Below are the code and all the weights of a small trained network. Each question names an input and a class and asks about switching units off, where a switched-off unit gives its printed mean instead of its output.

import numpy as np


def w(rows, s, z=0):
    codes = np.array(rows[::2]) - 128.0
    scale = np.full(codes.shape[1], s)
    scale[-1] = z or s
    return codes * scale


def f(y):
    return y / 2 * (1 + np.tanh(0.7978845608 * (y + 0.044715 * y**3)))


def log_softmax(a):
    a = a - a.max(-1, keepdims=True)
    return a - np.log(np.exp(a).sum(-1, keepdims=True))


def net(x, mask):
    res = np.array(x, float).reshape(1, 4) / 4 @ E
    y = f(res @ A[0][:, :-1].T + A[0][:, -1])
    res = res + np.where(mask, y, B[0][:, -1]) @ B[0][:, :-1]
    return log_softmax(res[-1] @ U[:, :-1].T + U[:, -1])


A, B = {}, {}
E = w([
[3,142,102,134,110,203,128],'x0',
[126,193,25,184,179,88,121],'x1',
[103,43,87,62,201,116,130],'x2',
[119,127,60,63,30,50,143],'x3',
],0.0054)
A[0] = w([
[128,123,80,103,64,91,137,95],'n1',
[135,169,50,166,175,111,121,116],'n2',
[130,133,150,142,163,142,126,77],'n3',
[117,126,105,106,83,91,134,114],'n4',
[206,116,138,128,138,96,123,143],'n5',
[133,133,129,122,129,127,135,254],'n6',
[42,133,118,130,112,159,128,137],'n7',
[127,136,175,170,203,161,140,113],'n8',
[128,130,152,148,161,136,134,194],'n9',
[121,126,79,95,66,89,131,134],'n10',
[229,120,141,124,149,85,134,115],'n11',
[90,129,121,133,123,152,126,75],'n12',
[133,178,38,176,183,96,121,83],'n13',
[222,114,143,122,140,87,127,95],'n14',
[154,194,163,182,56,143,128,102],'n15',
[154,193,161,185,65,138,131,113],'n16',
[124,57,244,68,71,154,120,91],'n17',
[128,123,137,124,120,133,129,66],'n18',
[136,130,164,162,189,164,121,119],'n19',
[196,120,137,120,138,102,132,92],'n20',
[130,131,165,168,194,155,129,122],'n21',
[3,139,115,137,106,171,130,109],'n22',
[118,60,92,76,206,125,132,109],'n23',
[119,133,86,88,59,94,134,109],'n24',
[115,57,97,82,189,121,127,95],'n25',
],0.012,0.0055)
B[0] = w([
[178,129,142,136,155,129,106,188],'n1',
[142,124,144,113,103,141,190,201],'n2',
[158,140,142,157,144,121,121,128],'n3',
[154,123,136,131,139,136,111,168],'n4',
[92,132,118,130,137,161,122,199],'n5',
[80,89,89,4,97,185,118,233],'n6',
[97,139,120,142,148,156,124,196],'n7',
[180,127,132,124,149,133,97,207],'n8',
[123,104,109,72,112,157,111,193],'n9',
[161,115,129,100,138,146,95,213],'n10',
[91,145,118,153,163,162,128,213],'n11',
[132,149,138,171,148,119,132,124],'n12',
[161,138,150,132,111,131,213,209],'n13',
[108,152,129,175,171,149,131,195],'n14',
[114,137,124,101,156,60,133,196],'n15',
[109,131,124,89,150,69,126,196],'n16',
[171,139,141,120,108,138,231,253],'n17',
[142,139,137,157,138,113,138,105],'n18',
[170,122,134,128,142,132,102,194],'n19',
[120,147,133,169,150,135,130,159],'n20',
[166,118,134,121,143,138,103,197],'n21',
[91,154,119,161,191,164,137,225],'n22',
[106,140,123,87,146,62,123,222],'n23',
[174,123,135,122,152,142,100,201],'n24',
[122,148,132,118,148,63,125,201],'n25',
],0.046,0.005)
U = w([
[159,136,163,127,79,139,221,119],'0',
[62,169,94,172,172,181,104,141],'1',
[214,88,140,113,140,140,43,115],'2',
[92,144,110,97,137,1,110,135],'3',
[72,46,81,115,16,162,83,255],'4',
[135,130,150,171,100,99,103,83],'5',
[130,137,138,172,104,98,117,84],'6',
],0.01,0.0027)

Each question gives the input, the list of numbers given to net, and the class t.
The units are the neurons (one row each of A and B). Each row of codes is followed by its name. A weight is (code - 128) times the scale printed after its matrix; where a second scale follows, it is the last column's (A, B and U).
mask holds one flag per neuron, in row order. A switched-off neuron (its flag False) gives its mean, the last column of its row in B, instead of its output. The means were averaged over made-up inputs and are rounded, as every weight is.
A unit's drop is (log p(t) with every unit on - log p(t) with that unit switched off) / (log p(t) with every unit on - log p(t) with every unit switched off).
The circuit of an input: a set's keep is (log p(t) with only the set's units on - log p(t) with every unit switched off) / (log p(t) with every unit on - log p(t) with every unit switched off). Starting from the 12 units with the biggest drops (on a tie, the unit counted first), units are removed one at a time, each time the one whose removal leaves the highest keep (on an exact tie, the one counted first), for as long as the keep stays at least 0.8.
units of the circuit, in order: the units of the circuit, biggest drop first
most important unit: the unit with the biggest drop
top k neurons: the k neurons with the biggest drops, biggest first
drop of u: that unit's drop, to one decimal
input [-8,-2,-4,8], class 1: most important unit	n11
input [8,-4,-3,7], class 1: top 2 neurons	(n22, n7)
input [-8,-1,-3,8], class 1: top 2 neurons	(n11, n14)
input [6,5,7,2], class 3: top 4 neurons	(n23, n25, n11, n17)
input [-4,6,7,-1], class 3: top 3 neurons	(n23, n25, n17)
input [-4,4,0,2], class 0: top 3 neurons	(n13, n22, n2)
input [-6,7,5,8], class 2: top 2 neurons	(n10, n24)
input [5,4,-7,1], class 3: top 2 neurons	(n15, n16)
input [2,4,0,-4], class 0: top 4 neurons	(n13, n2, n10, n24)
input [1,7,8,-5], class 3: top 3 neurons	(n23, n25, n17)
input [5,5,4,1], class 0: top 3 neurons	(n13, n2, n11)
input [3,-4,8,8], class 2: top 4 neurons	(n24, n10, n1, n4)
input [-2,2,-8,-5], class 3: top 2 neurons	(n15, n16)
input [-4,0,2,-4], class 1: units of the circuit, in order	(n11)
input [-7,6,-6,2], class 1: top 3 neurons	(n11, n17, n14)
input [5,-3,-7,7], class 2: top 4 neurons	(n24, n10, n1, n23)
input [-8,7,-7,5], class 1: top 2 neurons	(n11, n14)
input [-5,8,4,3], class 0: drop of n7	0.0
input [5,-1,8,-8], class 2: drop of n9	0.2
input [4,-1,5,2], class 3: units of the circuit, in order	(n23)
input [-3,-5,7,-1], class 3: drop of n25	0.5
input [-6,-3,-3,5], class 1: drop of n11	0.1
